How the elements are linked:
Q105 & Q356
Q105 $ Q545
Q105 + Q552
Q105 § Q761
Q105 % Q352
Q105 ! Q308
Q413 & Q767
Q413 $ Q105
Q413 + Q205
Q413 § Q141
Q413 % Q75
Q413 ! Q552
Q28 & Q706
Q28 $ Q620
Q28 + Q280
Q28 § Q81
Q28 % Q344
Q28 ! Q204
Q204 & Q447
Q204 $ Q815
Q204 + Q81
Q204 § Q844
Q204 % Q28
Q204 ! Q109
Q569 & Q81
Q569 $ Q588
Q569 + Q893
Q569 § Q551
Q569 % Q703
Q569 ! Q847
Q112 & Q183
Q112 $ Q413
Q112 + Q356
Q112 § Q86
Q112 % Q916
Q112 ! Q205
Q706 & Q761
Q706 $ Q370
Q706 + Q344
Q706 § Q28
Q706 % Q718
Q706 ! Q447
Q916 & Q749
Q916 $ Q75
Q916 + Q341
Q916 § Q356
Q916 % Q530
Q916 ! Q112
Q545 & Q205
Q545 $ Q718
Q545 + Q308
Q545 § Q795
Q545 % Q86
Q545 ! Q843
Q839 & Q308
Q839 $ Q59
Q839 + Q706
Q839 § Q447
Q839 % Q761
Q839 ! Q370
Q280 & Q344
Q280 $ Q204
Q280 + Q619
Q280 § Q703
Q280 % Q59
Q280 ! Q81
Q183 & Q792
Q183 $ Q767
Q183 + Q916
Q183 § Q112
Q183 % Q749
Q183 ! Q75
Q761 & Q105
Q761 $ Q795
Q761 + Q718
Q761 § Q706
Q761 % Q552
Q761 ! Q839
Q915 & Q477
Q915 $ Q341
Q915 + Q183
Q915 § Q75
Q915 % Q792
Q915 ! Q767
Q340 & Q333
Q340 $ Q143
Q340 + Q970
Q340 § Q792
Q340 % Q920
Q340 ! Q477
Q402 & Q143
Q402 $ Q916
Q402 + Q915
Q402 § Q767
Q402 % Q477
Q402 ! Q341
Q963 & Q815
Q963 $ Q551
Q963 + Q588
Q963 § Q791
Q963 % Q109
Q963 ! Q13
Q844 & Q204
Q844 $ Q963
Q844 + Q569
Q844 § Q847
Q844 % Q81
Q844 ! Q588
Q341 & Q530
Q341 $ Q112
Q341 + Q767
Q341 § Q352
Q341 % Q402
Q341 ! Q356
Q664 & Q551
Q664 $ Q173
Q664 + Q333
Q664 § Q642
Q664 % Q13
Q664 ! Q946
Q352 & Q341
Q352 $ Q86
Q352 + Q413
Q352 § Q552
Q352 % Q767
Q352 ! Q105
Q447 & Q839
Q447 $ Q619
Q447 + Q28
Q447 § Q204
Q447 % Q706
Q447 ! Q620
Q344 & Q718
Q344 $ Q447
Q344 + Q59
Q344 § Q280
Q344 % Q843
Q344 ! Q28
Q792 & Q340
Q792 $ Q402
Q792 + Q749
Q792 § Q183
Q792 % Q970
Q792 ! Q915
Q920 & Q791
Q920 $ Q642
Q920 + Q173
Q920 § Q970
Q920 % Q399
Q920 ! Q340
Q109 & Q620
Q109 $ Q893
Q109 + Q844
Q109 § Q588
Q109 % Q204
Q109 ! Q963
Q657 & Q173
Q657 $ Q792
Q657 + Q143
Q657 § Q530
Q657 % Q946
Q657 ! Q749
Q13 & Q893
Q13 $ Q803
Q13 + Q791
Q13 § Q333
Q13 % Q963
Q13 ! Q664
Q803 & Q847
Q803 $ Q920
Q803 + Q664
Q803 § Q946
Q803 % Q551
Q803 ! Q173
Q703 & Q280
Q703 $ Q844
Q703 + Q815
Q703 § Q893
Q703 % Q619
Q703 ! Q569
Q141 & Q413
Q141 $ Q761
Q141 + Q545
Q141 § Q843
Q141 % Q205
Q141 ! Q718
Q205 & Q75
Q205 $ Q552
Q205 + Q86
Q205 § Q545
Q205 % Q112
Q205 ! Q141
Q370 & Q795
Q370 $ Q280
Q370 + Q447
Q370 § Q620
Q370 % Q839
Q370 ! Q619
Q356 & Q916
Q356 $ Q205
Q356 + Q352
Q356 § Q105
Q356 % Q341
Q356 ! Q86
Q791 & Q963
Q791 $ Q664
Q791 + Q399
Q791 § Q920
Q791 % Q588
Q791 ! Q333
Q399 & Q588
Q399 $ Q333
Q399 + Q803
Q399 § Q173
Q399 % Q847
Q399 ! Q920
Q86 & Q112
Q86 $ Q141
Q86 + Q105
Q86 § Q308
Q86 % Q356
Q86 ! Q545
Q642 & Q664
Q642 $ Q657
Q642 + Q340
Q642 § Q477
Q642 % Q333
Q642 ! Q143
Q143 & Q946
Q143 $ Q749
Q143 + Q477
Q143 § Q402
Q143 % Q642
Q143 ! Q530
Q552 & Q352
Q552 $ Q308
Q552 + Q141
Q552 § Q718
Q552 % Q413
Q552 ! Q761
Q893 & Q703
Q893 $ Q847
Q893 + Q963
Q893 § Q13
Q893 % Q815
Q893 ! Q551
Q588 & Q109
Q588 $ Q13
Q588 + Q847
Q588 § Q399
Q588 % Q844
Q588 ! Q791
Q59 & Q843
Q59 $ Q28
Q59 + Q370
Q59 § Q619
Q59 % Q795
Q59 ! Q280
Q843 & Q141
Q843 $ Q706
Q843 + Q795
Q843 § Q59
Q843 % Q545
Q843 ! Q344
Q619 & Q59
Q619 $ Q81
Q619 + Q620
Q619 § Q815
Q619 % Q370
Q619 ! Q703
Q551 & Q569
Q551 $ Q399
Q551 + Q13
Q551 § Q664
Q551 % Q893
Q551 ! Q803
Q308 & Q86
Q308 $ Q843
Q308 + Q761
Q308 § Q839
Q308 % Q105
Q308 ! Q795
Q795 & Q545
Q795 $ Q344
Q795 + Q839
Q795 § Q370
Q795 % Q308
Q795 ! Q59
Q970 & Q920
Q970 $ Q477
Q970 + Q657
Q970 § Q749
Q970 % Q173
Q970 ! Q792
Q749 & Q970
Q749 $ Q915
Q749 + Q530
Q749 § Q916
Q749 % Q657
Q749 ! Q183
Q81 & Q28
Q81 $ Q109
Q81 + Q703
Q81 § Q569
Q81 % Q280
Q81 ! Q844
Q333 & Q13
Q333 $ Q946
Q333 + Q920
Q333 § Q340
Q333 % Q791
Q333 ! Q642
Q718 & Q552
Q718 $ Q839
Q718 + Q843
Q718 § Q344
Q718 % Q141
Q718 ! Q706
Q767 & Q402
Q767 $ Q356
Q767 + Q75
Q767 § Q413
Q767 % Q915
Q767 ! Q352
Q477 & Q642
Q477 $ Q530
Q477 + Q792
Q477 § Q915
Q477 % Q340
Q477 ! Q402
Q620 & Q370
Q620 $ Q703
Q620 + Q204
Q620 § Q109
Q620 % Q447
Q620 ! Q815
Q847 & Q844
Q847 $ Q791
Q847 + Q551
Q847 § Q803
Q847 % Q569
Q847 ! Q399
Q815 & Q619
Q815 $ Q569
Q815 + Q109
Q815 § Q963
Q815 % Q620
Q815 ! Q893
Q946 & Q803
Q946 $ Q970
Q946 + Q642
Q946 § Q143
Q946 % Q664
Q946 ! Q657
Q530 & Q657
Q530 $ Q183
Q530 + Q402
Q530 § Q341
Q530 % Q143
Q530 ! Q916
Q75 & Q915
Q75 $ Q352
Q75 + Q112
Q75 § Q205
Q75 % Q183
Q75 ! Q413
Q173 & Q399
Q173 $ Q340
Q173 + Q946
Q173 § Q657
Q173 % Q803
Q173 ! Q970

In the rows, zero is written as 24.

The rows follow the links: the fewer symbols apart two elements are, the more alike their rows tend to be.

Here are some elements, each with a row of numbers. One shown again gets a slightly different row.
Q844 -> 28 22 27 23 26 24 29 23 26 31 20 16 21 21 25 17 39 15 35 12 21 35 22 37 26 26 33 27 19 27 41 15 27 19 20 28 39 23 24 25 26 16 18 15 19 32 32 27 18 23 22 21 28 19 21 26 20 17 24 22 22 16 31 27 21 18 22
Q344 -> 22 14 27 32 27 34 23 27 28 23 22 22 23 19 30 23 35 10 32 23 28 39 24 24 28 20 25 29 23 25 42 23 38 13 26 28 29 28 25 29 24 32 18 21 20 38 18 32 30 25 16 20 27 31 22 21 19 20 25 19 29 19 28 23 18 15 29
Q920 -> 28 35 23 16 28 19 28 34 26 31 24 23 23 26 16 18 27 24 26 13 17 21 22 31 27 30 28 24 15 27 29 18 15 34 26 27 31 20 30 22 31 13 22 10 24 23 41 26 8 21 23 30 26 17 23 30 17 22 29 36 16 21 26 27 21 22 18
Q839 -> 19 16 23 38 29 29 23 26 23 25 24 23 25 16 32 30 31 15 29 27 35 35 27 21 18 17 26 25 20 24 35 21 41 9 25 29 24 31 22 31 22 34 27 26 17 36 15 26 35 27 18 17 27 31 26 21 29 23 24 19 30 18 28 23 21 22 24
Q703 -> 22 20 21 35 31 21 29 20 23 37 19 16 24 19 31 25 34 18 32 21 32 29 21 29 15 22 37 24 18 23 29 12 33 11 22 26 30 28 13 26 25 16 24 24 16 34 26 20 25 29 30 13 26 16 25 21 32 21 23 21 26 15 34 21 26 27 26
Q718 -> 18 16 24 35 23 26 19 15 18 23 25 28 25 20 27 34 27 24 19 35 30 24 30 16 15 21 22 21 32 26 17 26 34 13 23 22 16 27 19 33 20 34 26 32 20 30 12 23 37 29 29 19 24 31 31 19 37 29 16 9 27 25 22 19 28 28 25
Q893 -> 29 21 30 13 19 22 28 16 25 23 19 15 22 21 22 14 39 18 30 14 16 31 22 38 32 31 27 29 27 30 34 19 17 25 18 25 38 19 23 22 27 14 15 18 23 25 32 28 14 23 25 25 23 17 16 26 14 18 23 16 19 22 28 29 25 20 22
Q803 -> 27 32 18 28 33 16 32 31 28 37 21 20 22 27 26 21 23 27 30 16 27 20 16 31 18 23 36 24 12 21 24 13 20 23 27 26 28 30 18 18 25 10 29 22 21 24 37 17 14 23 29 19 25 12 25 26 25 21 31 40 24 16 32 24 24 27 24
Q402 -> 26 37 22 24 28 29 24 45 28 25 29 31 25 29 18 25 13 26 24 20 20 19 24 18 31 24 23 25 15 22 29 29 21 37 34 23 23 21 36 21 27 27 24 16 28 25 30 28 18 18 16 33 27 31 28 28 14 27 30 43 23 28 21 20 16 20 25
Q341 -> 21 30 25 17 18 24 18 26 17 17 31 33 26 26 14 28 17 31 11 31 20 14 33 16 27 28 13 18 30 27 13 33 17 36 21 22 14 18 34 27 26 34 25 22 27 18 23 27 26 22 21 35 22 30 29 28 27 34 21 23 17 32 13 25 23 26 18
Q205 -> 21 25 21 33 29 36 21 38 29 20 30 30 24 22 28 26 15 20 25 27 30 28 25 14 27 17 20 25 19 18 35 31 36 21 33 28 19 29 33 27 23 38 27 24 25 30 16 27 31 21 10 25 27 37 27 22 19 24 29 34 30 26 23 21 15 19 29
Q81 -> 22 20 23 36 30 19 29 13 21 34 19 16 24 20 31 27 34 21 33 23 32 26 21 27 13 23 35 24 23 24 24 13 33 12 21 24 28 27 11 27 23 17 24 29 17 32 24 18 27 30 34 11 25 17 26 20 33 21 21 17 29 15 32 21 29 29 26
Q112 -> 19 23 16 27 25 21 19 25 23 19 32 32 25 22 20 33 11 32 12 33 32 19 30 16 17 20 16 19 25 20 12 28 29 20 22 27 8 30 27 25 20 37 35 32 26 18 13 22 32 25 18 26 23 30 29 25 34 31 25 27 27 28 17 27 24 29 20
Q75 -> 20 26 19 22 21 23 19 23 18 18 34 31 25 22 19 33 13 33 11 34 28 17 32 17 19 21 15 19 29 23 10 29 25 25 22 24 8 26 27 25 20 35 32 30 27 17 14 23 30 25 20 29 23 30 30 26 33 32 21 24 24 30 15 28 26 30 19
Q13 -> 26 25 21 20 24 9 30 12 25 31 19 18 22 28 28 22 23 32 27 21 26 20 16 32 18 24 32 23 24 20 14 16 16 23 22 22 25 28 12 17 20 11 29 32 25 13 28 12 18 25 36 19 19 9 20 24 29 22 27 25 25 22 29 27 34 31 27
Q59 -> 24 14 30 28 22 35 22 25 27 20 21 20 24 20 31 20 34 10 32 23 23 40 24 25 32 23 25 30 25 26 42 27 34 16 25 25 34 23 26 30 26 29 16 20 22 35 19 33 30 24 18 20 26 29 20 21 14 19 23 15 27 22 27 22 18 15 29
Q761 -> 18 17 28 29 21 29 17 14 17 20 24 30 26 23 26 32 26 25 17 36 27 22 31 13 20 23 20 23 34 28 15 32 31 20 21 17 18 21 21 31 21 34 21 31 24 28 13 25 38 29 29 22 22 31 28 20 36 29 14 7 26 27 21 17 27 27 26
Q340 -> 27 29 23 9 19 14 23 18 22 19 29 24 23 25 14 21 18 34 16 22 18 17 25 32 27 28 17 22 28 25 12 23 9 34 17 25 21 23 26 19 23 19 28 23 27 7 28 20 15 21 24 34 21 16 22 30 25 27 25 27 18 29 17 33 28 29 16
Q620 -> 22 15 28 29 22 19 26 7 20 27 16 18 25 25 32 27 33 24 27 28 26 25 21 25 16 26 30 23 31 26 20 22 26 16 19 17 28 23 11 28 23 18 20 33 22 27 21 19 30 30 38 14 21 17 23 18 34 23 16 5 27 23 28 18 33 29 29

Each walk starts at a row. The symbols on each line, taken left to right, move it on to the next element.
Each answer is a row, close to the row of the element it stands for.
22 23 31 25 20 37 18 31 23 16 25 31 26 27 26 26 23 19 22 30 18 26 30 12 34 24 16 27 30 26 33 39 29 30 31 20 23 16 33 29 27 33 16 20 29 32 18 32 31 23 19 30 24 39 25 22 16 26 21 19 25 30 19 14 19 17 31
+ $ §: 21 16 23 35 27 32 23 28 26 23 23 21 24 16 31 25 31 13 32 25 33 36 26 22 23 19 26 26 21 23 39 22 39 10 24 30 26 30 24 31 23 34 24 23 18 37 15 29 33 26 16 17 27 31 24 22 23 22 23 21 30 19 30 22 19 18 27
+ §: 26 12 35 22 18 25 22 8 20 19 17 20 24 27 31 23 35 21 26 28 20 28 22 25 27 28 24 27 36 28 23 29 23 22 20 15 32 18 16 28 25 22 14 30 25 27 19 24 31 28 35 19 18 22 18 18 24 22 17 1 26 26 25 18 32 24 32
24 29 18 16 23 12 25 22 26 22 28 25 24 25 19 23 12 38 17 25 26 15 22 29 20 25 20 20 24 19 8 22 14 29 21 26 15 30 21 17 20 23 35 32 27 5 24 15 19 23 24 29 23 18 23 30 28 26 28 35 23 28 20 34 28 31 18
& $ §: 26 34 13 28 32 21 27 38 31 28 30 28 25 28 23 26 7 33 24 24 30 19 19 22 20 20 25 23 13 15 20 23 23 27 32 27 16 32 25 18 23 24 35 27 27 15 26 19 21 20 19 26 25 23 25 28 24 23 32 48 28 24 24 29 22 26 27
! ! %: 27 37 24 22 26 30 21 41 25 24 29 33 24 28 16 25 15 25 19 23 16 19 29 16 32 27 19 24 19 23 26 33 20 38 31 22 22 17 37 25 28 25 21 14 29 24 30 28 20 17 17 36 26 31 27 27 16 28 26 37 20 30 18 21 17 20 24
25 29 14 21 26 14 26 26 27 24 29 27 25 25 23 26 8 37 19 26 30 15 20 26 19 23 23 21 20 16 10 23 17 27 24 26 14 33 22 14 19 24 37 34 27 9 23 14 19 21 24 26 22 20 25 26 31 25 31 39 26 26 21 33 28 31 22
& + %: 27 37 21 22 32 20 30 36 28 34 23 23 22 24 18 19 26 24 28 13 21 21 19 31 26 26 32 25 13 24 31 15 18 31 27 28 30 22 27 19 29 11 23 12 23 25 40 24 10 20 23 27 27 17 24 28 16 23 30 40 18 18 28 27 22 23 21
! &: 27 34 19 26 34 19 32 35 30 35 23 21 24 25 22 21 25 25 32 14 24 22 18 31 22 24 36 24 12 22 29 13 21 27 28 27 29 25 24 20 28 11 27 17 22 25 37 21 13 22 27 22 26 14 25 27 20 21 31 41 21 18 30 25 23 24 23
29 33 24 12 24 21 26 30 24 26 26 24 23 26 13 19 25 25 22 15 14 20 23 32 28 30 25 24 20 28 27 20 13 37 24 26 30 19 33 21 29 15 21 12 25 20 38 27 9 20 24 33 25 19 23 30 16 23 27 32 16 23 21 28 21 23 15
$ + §: 25 37 15 28 31 23 26 43 32 28 30 30 24 28 23 25 8 30 25 22 27 19 21 20 24 22 26 23 12 16 25 25 24 29 35 27 17 29 30 17 24 23 32 21 27 20 29 21 19 18 16 27 24 27 26 26 20 25 34 48 27 25 25 24 18 23 25
! & $ %: 25 32 13 25 28 16 27 33 29 26 29 26 24 27 24 26 7 35 21 24 31 17 21 24 19 20 25 21 17 16 14 21 21 25 28 26 15 32 22 15 20 24 37 31 28 13 26 15 20 21 22 23 26 21 26 27 27 26 32 44 29 25 23 31 24 28 23
19 23 14 34 26 28 22 34 26 20 31 30 25 20 26 30 12 27 21 29 35 26 28 15 20 15 20 21 19 17 23 25 33 17 29 28 12 34 26 25 20 39 35 29 25 23 12 22 32 23 13 23 25 33 30 24 29 27 28 35 29 25 21 26 21 24 24
$ % &: 23 33 27 16 19 29 19 31 19 19 32 34 27 28 13 27 16 30 13 28 16 15 32 16 29 26 13 22 27 28 17 34 17 38 26 21 17 14 36 25 26 30 23 18 29 22 25 29 23 22 21 35 24 31 27 27 21 32 22 25 17 32 12 23 20 24 19
%: 27 36 18 26 32 28 26 44 31 27 28 30 25 29 22 22 11 27 24 22 23 19 22 19 26 21 24 23 12 18 26 26 22 33 36 25 20 25 34 21 25 23 28 18 27 22 30 24 19 20 16 30 28 28 27 27 16 24 33 47 24 26 23 23 16 22 25
29 32 24 9 21 20 23 25 23 24 26 25 23 26 12 19 24 28 19 16 13 19 25 32 30 33 21 24 26 28 22 22 10 38 21 25 26 17 32 19 28 16 21 14 28 16 36 26 12 19 23 34 25 18 22 32 17 25 25 28 14 24 20 30 23 25 15
§ $ &: 25 28 21 11 19 14 23 19 21 20 28 24 24 26 17 22 14 37 14 24 22 15 23 32 22 27 19 19 28 22 10 24 12 31 17 24 17 28 24 16 21 22 33 29 28 8 26 18 18 21 26 31 21 15 23 29 26 25 25 29 18 28 18 34 28 31 16
& $: 28 31 25 8 19 16 24 21 21 22 27 25 24 26 12 19 21 30 17 19 16 18 25 32 28 32 16 22 28 28 16 23 8 36 18 24 25 20 30 21 26 17 23 20 26 11 32 24 13 22 25 34 23 17 21 31 20 26 25 27 16 26 19 33 26 27 14
28 21 28 13 18 13 26 7 24 21 19 17 24 26 25 16 28 29 24 21 19 23 18 36 25 29 25 24 32 25 16 21 10 26 15 20 30 23 15 19 23 12 21 30 26 12 28 18 18 25 35 23 20 9 16 25 24 20 24 16 22 25 26 30 34 28 23
% §: 27 22 25 16 22 11 29 8 25 23 18 17 24 29 25 21 26 32 25 23 23 20 16 35 22 28 28 24 28 23 14 19 12 24 19 21 27 27 12 18 22 11 25 33 24 11 27 14 19 25 36 21 18 8 17 23 28 21 22 18 24 23 28 29 35 30 26
§ % +: 26 26 19 25 29 10 30 19 27 33 20 17 24 28 27 23 21 32 27 21 29 19 14 32 17 24 34 21 19 18 14 14 17 22 22 22 26 29 13 16 22 10 29 31 23 15 31 13 18 26 35 17 23 11 22 26 29 21 27 30 25 20 31 25 33 31 26
21 24 17 34 28 31 22 38 28 21 29 30 25 21 28 28 12 22 24 29 33 27 25 14 23 14 20 23 19 17 30 29 34 17 31 29 15 32 30 25 22 37 33 28 26 27 14 26 32 22 12 22 28 36 27 24 24 25 31 37 31 26 22 23 16 20 26
! & !: 25 22 27 28 23 39 20 37 27 17 27 33 24 26 26 24 21 17 24 29 21 28 28 13 34 21 18 28 24 24 36 37 31 28 33 23 25 19 33 28 27 36 19 19 26 32 18 33 33 21 14 26 26 40 24 22 15 24 24 26 27 30 22 17 15 16 30
!: 19 19 29 27 19 29 18 17 16 18 25 30 25 25 24 31 25 24 16 36 22 21 32 13 25 25 18 22 34 29 16 35 27 26 22 17 19 18 23 33 23 34 20 28 25 29 15 28 36 29 29 25 21 33 28 20 31 32 14 5 25 31 17 15 27 24 25
25 23 24 29 31 23 31 25 25 34 19 15 24 17 26 19 40 15 35 14 26 33 20 33 22 25 35 26 18 27 39 11 31 15 22 29 36 26 21 26 27 15 20 17 17 36 32 27 19 26 24 18 28 18 21 26 22 17 25 24 23 14 34 25 22 21 22
$ %: 24 22 22 32 32 22 30 24 24 35 20 16 22 19 28 22 37 17 35 17 29 32 21 31 18 22 36 27 17 25 35 11 32 14 23 29 33 29 17 27 26 17 22 20 16 35 30 24 23 26 29 15 27 17 25 23 28 18 25 22 24 14 36 24 23 25 25
§ & §: 30 20 30 11 17 20 27 11 24 22 16 17 23 25 23 15 36 21 26 17 15 28 20 38 32 31 25 28 31 29 27 21 12 26 16 25 35 20 22 22 25 14 16 23 25 20 29 26 15 24 27 25 23 14 16 26 17 19 22 15 19 22 26 31 28 22 22
